(in the rows, 128 means zero)
Facts:
trustun | Ξ skisus | δ c | π ganu poves | σ gibrik
gibrik | δ c | σ stisam
dradovik | Ξ stapos | δ a
bradrak | δ b | σ trustun stapos
goril | δ d | σ folan
fuzir | δ a | σ flife
klaga | δ c | σ skisus fuzir
druskos | δ e | σ gibin pibran
drekur | δ a | π mulen driplesto
saplal | δ a | σ breral
gozage | δ a | π trefen vuke gibrik munen pliskofar | σ rebovar stisam flestul
grepu | δ a | π grikim sutu | σ seris drestas
flefar | δ c
klebro | Ξ bribim | δ c | π nogriple giskove steklu | σ bana
bedres | δ e | σ kulo
tovul | Ξ skomu | δ b | π laklaben grabem plovol | σ riskar flestul
treveplor | Ξ giskove | δ e | σ fuzir
pliskofar | δ e | σ taden gozage
mulen | Ξ pletrezo | δ a
treskom | δ e
griral | δ c
muzik | δ c | π fadrepom laklaben
sutu | Ξ pazitra | δ a
broke | Ξ nugrotran | δ a
meman | Ξ drorak | δ c | π niklan gibrik badras | σ fidrun
drozuk | δ c | σ bana
zamos | Ξ brete | δ e | π steklu pobru badras
tini | δ a | π fitrom drozis bresteses munen broke bedres | σ pliskofar bradrak
radrer | δ b | σ rebovar
radruk | δ c
vuke | Ξ driplesto | δ c | σ gozage
folan | Ξ sebi | δ a | π laklaben sinem | σ brudu
breral | δ d | π radrer guzolur
fidrun | δ c | σ rebovar treskom
drorak | Ξ trustun | δ d | π skasak stapos
taden | δ e | σ muzik fidrun gozage sinem
drabrul | Ξ flatezil | δ d
skisus | Ξ sutu | δ d | π fluple desam | σ steklu
kado | δ c | σ bopam
kulo | Ξ meman | δ d | π seris drestas riskar plovol
ganu | δ b
stuplur | δ d | σ zopir fidrun
bridos | δ a | σ druskos gibin fidrun
munen | Ξ klebro | δ a | σ skasak flestul
zozo | δ a | σ skolu sinem pibran
floflem | δ b | π bana flatezil grikim treveplor | σ skolu
kebul | Ξ drabrul | δ e
voler | Ξ radrer | δ c
skasak | δ e | σ treskom pliskofar flestul
pazitra | Ξ totol | δ a
lutran | Ξ broke | δ a | π fluple skoflis
memis | δ a | π fitrom giskove saplal riskar grabem brete
grikim | δ a
sikupil | Ξ fitrom | δ d | π bribim seris druskos rurak bopam | σ badras
flestul | δ b | σ fidrun
fadrepom | Ξ mulen | δ b
trefen | Ξ fluple | δ a | σ taden
tripor | Ξ minu | δ d
pulo | δ a | π bofis stapos kloski flestul
skolu | δ a | σ fidrun
gibin | Ξ griral | δ e | σ fevimol
zopir | δ e
lipon | Ξ nogriple | δ b | π druskos fuzir
flatezil | Ξ flogrigom | δ e
driplesto | δ a
nugrotran | Ξ gibin | δ a
desam | δ d | σ drorak zopir tripor
pletrezo | Ξ brikem | δ a | π grikim desam guzolur flefar | σ skeklel
brudu | Ξ drekur | δ a | π vuke saplal | σ rebovar
sebi | Ξ stevidri | δ b
rebovar | Ξ zamos | δ d | σ treskom
bofis | δ a
gisom | δ b | π rebovar fidrun riskar | σ klumu
balo | Ξ pifla | δ e
stivur | δ a
fluple | Ξ drozis | δ a | σ stisam
skoflis | δ a
riple | Ξ kloski | δ b
skomu | δ e
brestuk | Ξ rebovar | δ a | σ fevimol flife
sestoklim | Ξ tripor | δ a | π bana giskove desam | σ stisam
bribim | δ a
grusabur | δ a
riskar | Ξ niklan | δ b | σ steklu
bregropim | δ e | π voler tidi fezonek
giskove | Ξ flife | δ c | σ flife treskom
sotre | δ a | σ flife
tidi | δ a | σ treskom
drozis | δ c
brigrar | δ b | π laklaben stapos guzolur radruk | σ dradovik stivur gozage skoflis
bana | δ a
mitrerel | δ e
minu | Ξ druskos | δ e | σ pazitra
guzolur | δ a
fevimol | Ξ lutran | δ c
buduskun | δ b | σ sinem
roler | δ c | π lebi | σ riple
mika | Ξ skolu | δ c | σ sotre
kliflo | δ e | π brestuk stapos tidi treveplor saplal
laklaben | δ b | σ sestoklim zamos
stisam | δ a
trisi | δ a | π niklan munen pliskofar stevidri driplesto | σ skolu
pamol | δ b | π skomu | σ kulo
brete | Ξ steklu | δ c | σ mika
gretra | δ b | σ sotre trisi
drestas | Ξ voler | δ b | σ seris
lebi | δ b | σ tragas taden treskom sinem trisi
debralu | Ξ bridos | δ b
bote | δ b | σ fidrun
klumu | δ c | π plovol | σ treskom
steklu | δ a | σ taden treskom stisam
poves | δ e
rurak | Ξ bofis | δ c | σ buduskun drabrul
fezonek | δ b | σ stuplur bresteses
nogriple | Ξ trisi | δ a | σ trustun
flife | Ξ stivur | δ d | σ fidrun stisam flestul
badras | δ b | σ skasak
stegol | δ d | σ sestoklim
grabem | δ a
stapos | Ξ debralu | δ e | σ fidrun
zoku | δ a | σ fluple pliskofar
bresteses | δ b | σ skasak treskom
fitrom | Ξ seris | δ d | σ treskom
brikem | δ b | π mika | σ meman
plutonan | Ξ sikupil | δ c | π zopir
bopam | Ξ plovol | δ b
pamem | δ b | π mika | σ pliskofar
totol | δ c | π trefen flefar
rusko | δ b | σ trisi
niklan | Ξ pamol | δ e | σ bridos sinem flestul
skeklel | Ξ breral | δ c | π griral saplal klaga stisam flestul
pifla | Ξ dradovik | δ a
fleva | δ a | π fevimol trefen mika | σ gibrik klumu
stevidri | δ d | σ zopir bridos
flogrigom | Ξ balo | δ a | π zozo goril mitrerel
tragas | Ξ brestuk | δ b | σ skisus taden
kloski | Ξ flefar | δ c
plovol | Ξ radruk | δ e
seris | δ b | σ klumu
pibran | δ e | π fitrom brestuk rusko stevidri grusabur | σ treskom
sinem | δ e
pobru | δ c

Known rows:
[115  47 160 181 143 141 118 151 118 159  80 138 150 181 145 151  80 178
 165  76 145 152 143 129  85 200 108 133 128  70  96  81 123 136 152 145
  79 141 110]: stevidri
[152 141 185 142  83 124  95  71 162 168  85  73  57 108  74 130 143 126
 166  72  52 119  86 124 105 191 153 116 161 182  60 121 126  50 181 165
  87 156 165]: bridos
[109 131 126 186 148 112 126 151 163 134 146 125 115 130 148 136 141 120
 114 171 143 161 111 140 112 168 108 134 122  84  71  91 149 149 144 128
  93 133 131]: sebi
[122 137 133 146 129 110 118 162 144 155 166 104 122 172 146 118 161 160
  95 164 145 136 138 127 117 134 135 119 126  85  71 112 115 135 141 130
  96  98 132]: mitrerel
[106 144 117 103  96 120  93 147  90 136  90 156 120 189 108 106 149 163
 156  75  81  86 181 149 117 179 165 115 148 135 150 174 104  64 159 181
 109 102 126]: giskove
[138 149 183  98 160  58  88  74  95 170 134  75 155 104  66  56  76 149
 100 146 147  71  98 138 148 133 112 121  98 163 141 157 156 122 133 144
 134 143  66]: treskom
[156 150 154  91 131  87  91 101 153 163 178  84 137 102  84  82 135 176
 126 124 138  70 113 165 132 140 149 134 154 120 150 152 154  77 139 168
 157 134  89]: fevimol
[113  80 169 161 164 128 105 172 104 140  88 152 147 178 155 150  81 150
 120 150 129 147 128 130 113 200 107 152  89  70  73 104 133 146 155 124
  78 101  95]: goril
[119  61 189 175 145  83  97 117  72 149 104  69 158 152  57 152  79 109
 169 190 128 115  77 128  71 135 100 116 116  88  58 101 168 118 122 122
  67 123  78]: drabrul
[116 118 123 157 111 130 122 174 150 143 167 118 110 190 157 137 171 169
 103 156 147 155 156 134 104 147 131 115 128  79  70 108 104 124 147 124
  84  88 158]: bedres
[115 138 111 115  90 111  98 157 101 132  96 154 114 194 121 116 176 155
 132  76  74  87 176 143 114 160 164 115 146 115 138 168 103  75 166 165
 116  77 152]: klaga
[111 150 103 161 124  96 108 117 161 132 165 108  70 130 138 115 188 104
 115 165 144 148 128 149 115 121 145  92 150  99  86 111 131 131 152 153
 134 128 168]: grusabur
[116 152 107 128 145  88  99 126 118  80  94 165  74 179 141  94 173  78
 116 108  77 143 173 161 119 109 146 102 115 125  97 152 128 133 175 144
 126  90 161]: nogriple
[125 140 125 162 153 130 116 166 156 110 146 138 117 127 154 127 146  99
 128 174 143 145 104 146 110 152 128 149 144  72  91  87 141 144 136 122
  87 120 124]: lipon
[140  78 150 180 158  91 112 164 121 157 150 132 149  91 129 116  75 175
 127 176 146 145 117 116 129 197 123 152 152  68 109  72 158 155 133 124
  86 144  84]: drorak
[109 150 131 115 157  74  95  79  87 127  79 163  91 124  94  63 100  72
 118  89  97 103 152 183 123 100 145 130 132 152 150 171 130 128 165 170
 117 132  97]: gozage
[128 141 125 169 137 121 121 165 146 164 161 117 126 177 140 105 156 148
 104 172 141 143 148 126 121 126 136 117 136  89  94  99 110 122 131 127
  78 101 114]: kliflo
[123 119 149 187 160 118 161 169 148 161 155 109 152 136 140 112  90 148
  95 181 149 180  88 128 118 182  80 135  89  96  60  76 147 153 141 123
  80 124  72]: breral
[114 141 109 159 132  97 118 117 164 134 162 114  69 128 139 101 188 105
 120 159 140 151 137 150 110 111 139  93 145 113  82 103 138 138 153 155
 132 124 176]: mulen

Rows:
No name comes twice in this set of rows, the named rows included.
[109 148 102 107 146 103 113 137  93  78  85 174  60 178 136  94 158  76
 106  86  67 165 165 189  79 105 140 139 152 109 110 171 119 133 171 141
 136  86 155]	fleva
[112 153 136 158 150  85 112  68 133 164  86 110  89 104  84  90  98 135
 141  87 144 125 139 171 122 127 138  99 151 154 142 121 135 107 147 219
 125 156 124]	trisi
[165 129 175 122 139  92 107  90 146 163 157  75 147 103  88  98  83 182
 135 140 156  79 102 130 131 175 131 116 146 131 120  92 150 104 134 156
 114 149  86]	zopir
[115 154 138 134 156  81 109 157 103 163 150 137 131 158 127  65 119 112
  73 172 146 112 147 142 140  98 122 133  92 113 100 151 111 140 146 121
  90  87  83]	zamos
[112 116 130 148 136 101 117 126  98 124  83 165 131 159 122 132  87 116
 153  85  82 143 151 133 113 191 116 123 106 127  99 148 138 149 175 154
 110 135  97]	radrer
[117 108 129 118  99 133  88  98 132  90  86 157  82 158 136 135 128 151
 174  79  90 119 170 155  86 187 172  98 161 119 138 131 136  91 166 211
 138 128 175]	zozo
[169 141 189 100 125 117  89 128 105 162  77  71  83 149  86 111 136 105
 139 103  41  78  90 122 128 166 153 138 130 163  71 155 120  61 183 117
  74 133  91]	stapos
[115 152  97 141 149 119 165  85 174 140 179  92 103 126 161  83 176 100
 109 162 157 150  88 193 128 118  88  81 106 121 107 122 131 142 137 154
 162 125 151]	pazitra
[112 135 128 118 131 103  85  95 111 101  79 152  83 141 114 105 118 111
 152  78  86 107 166 159 113 158 168 102 154 133 137 153 127 110 170 186
 137 125 161]	tidi
[138  71 184 166 153 119 115 140 144 166 139  83 155 104 131 142  84 167
 135 174 150 112  89 122 121 199 100 134 129  82  75  74 155 148 131 118
  85 154  80]	tripor
[112 155 158  94 157  71  87 124  77 150  94 128 139 157 105  85  89 123
  90 108 105  76 156 137 134 124 134 124  91 133 126 171 124 125 160 126
 100 109  78]	pliskofar
[113 148 149 134 142  80 109  76 143 166  95  88  99  92  81  97  86 145
 159  80 138 104 131 153 128 163 135  82 151 166 131 120 146 115 158 210
 154 147 132]	skolu
[114 151 135 100 145  74  94 131  88 151 132 124 121 168  91  61 167  99
  74 123  83  80 168 152 143 107 137 118  97 151 132 173 110 107 164 133
 117  89  85]	gibrik

Now the same nodes, written a new way:
Known rows:
[138  99 107 113 103 118 120 104 161 159 105 158 125 114 177 151 110 140
  97  77 133 142 106 147 136 108 143 104 119 133 127 104]: skasak
[133 121 114  93  74 172 128 117 130 145 132 146 174 146 139 120 124 127
 140 117 162 125 133 130 112 132 117 121 123 144 158 147]: floflem
[104 119 123 113  82 175 138 103 131 160  95 130 138 141 162  98 142 134
 134  87 102 149 105 158 103 102 139  99  88 129 143 155]: skolu
[124 124 138 142 133 155 141 166 118 118  85 127 124 123 119  85 147 117
 133  99 145 162 107 137  93 118 148  85  96  96 128 150]: drabrul
[145 141 134 148 129 108 130 167 109  82  81  93 147 121 128  86 129 100
 151 127 176 142 150 120  99 113 138 112 110 145 134 149]: debralu
[142  97 119 124  96 119 111 143 154 119  64 182 127  83 140 108 118 118
 112  77 165 138  89 146 130 129 150 106 112 123 128  99]: stapos
[144  92 116  88  93  98 126 161 162 145 126 136 176 137 161 156 118 109
 124 160 181 127 147 106 130 114 130 159 155 172 110  97]: brigrar
[137 133 146 130 137 117 141 129  99 117  86 104 149 155 138 115 138 132
 140 150 144 157 160 107 112 106 143 139 103 157 131 148]: guzolur
[130 100 105  98  90 131 120 143 152 155 131 134 161 129 175 131 122 118
 125 125 148 133 130 134 116 114 119 113 127 163 128 135]: radrer
[138  79 123 125 126  74 131 155 155 133 106 146 138 131 159 116 123 110
 116 148 167 118 144 121 117  98 138 124 123 165 102 141]: nogriple
[145 172 121 135 140 128 137 168 135 103 138  65 138 154 142 142 136 135
 127 117 169 161 162 109  66 131 129 106 146 104 125 139]: griral
[164 154 141 140 138  98 144 103 110 108  83 118 131 138 134 148 111 130
 125  96 156 150 139 113 117 103 148 137 123 111 149 124]: bregropim
[155 153 138 121 123 110 141 141 109 108 113  86 163 148 131 132 123 115
 150 150 180 131 171 102 103 111 120 150 136 141 144 141]: pamol
[165 161 142 143 145 104 137 105 104 104  84 102 134 138 145 141 106 133
 119  95 155 149 143 116 119 104 148 127 113 126 144 122]: poves
[145 107  95  80  91 180 135 173 164 144 153 113  99 127 116 112 130 102
 125  69 179 139 131 133 115  90 114 109 128  80 116 164]: meman
[160 153 128 134 155 134 134 199 125  93 132  82 125 133 124 123 128 110
 126 117 181 167 156 110  80 126 122 113 135 104 127 156]: kloski
[139 129 154 137 149 107 151 136 117 105  86 109 126 127 125  92 123 108
 138 147 159 128 156 115  95 103 144 131 100 135 126 164]: mulen
[117  95 136 116 125 139 144 140 139 129  86 123 133 116 142 105 137 111
 142 132 151 146 134 119 115  99 161 161 115 143 117 122]: folan
[124 128 124 128  96 175 122  94 139 141  73 132  92 107 162 107 141 153
 117  27  74 193  96 158  99 106 159  99  91 108 137 121]: sinem

Rows:
No name comes twice in this set of rows, the named rows included.
[139  73 122  94  94 158 142 164 160 155 119 138  76 158  94 121 149 136
  99  73 161 167 139 120 164  47 136 127  94 111  85 160]	skisus
[148 103  89  83  98 154 125 184 178 153 178 152 138 115 145 134 108 108
 106 106 199 129 120 132 106 139 109  89 148 112 111 147]	giskove
[179 117 110  79 164 145 151 179 111 135 169 138 142 110 166 123  93  92
 118 119 181 155 130 112  70 141  99 119 149 106 139 179]	brete
[126  86 114 101 114 139 145 153 156 165 138 157 137 128 146 118 112 107
 103 118 169 110 108 138 118 116 133  86 122 103 110 145]	fitrom
[116 114 114 137  84 153 122 110 158 132  61 132  55 112 174 107 150 164
 108   7  46 207  94 158  90  84 169 102  81 109 128 125]	treskom
[137 127 113 108  89 161 137  76 135 146  99 151 120 123 150 126 116 135
 122  54 125 145  94 144 116 110 144 106 114  95 146 120]	pibran
[137 102 123 123 124  73 145 178 135 149 120 125 143 159 167 161 128 125
 104 144 157 147 131 104 116 102 136 112 139 134 105 114]	stegol
[132 100 100  72  77 142 121 127 152 171 155 157 191 136 175 128  94 107
 121 132 181  86 126 140 142 131 109 104 136 163 131 124]	lebi
[157  87  92  97  97 121 131 217 180 119 136  89  65 144 126 128 148 108
 103  63 172 166 165 115 142  43 127 127 128 111  71 150]	trustun
[134  70 131 129  99  82 139 159 165 121  91 161  94 132 137 125 161 135
 116 123 131 160 145 111  90  92 151 149 104 154 109 151]	sestoklim
[127  76 113 111 100  72 132 145 157 159 121 151 156 147 188 145 121 117
 107 155 157 115 131 123 136  97 138 116 127 170 106 113]	zoku
[135  82 102  94 105 141 133 142 160 152 136 157 140 103 169 103 113 104
 125 119 153 127 126 137 103 112 121 114 122 153 124 155]	tragas
[123 138 103 127 117 199 133 169 160 130 134  96  98 127 130 101 151 121
 127  56 134 173 131 151  60 131 140  92 111  85 126 159]	fevimol

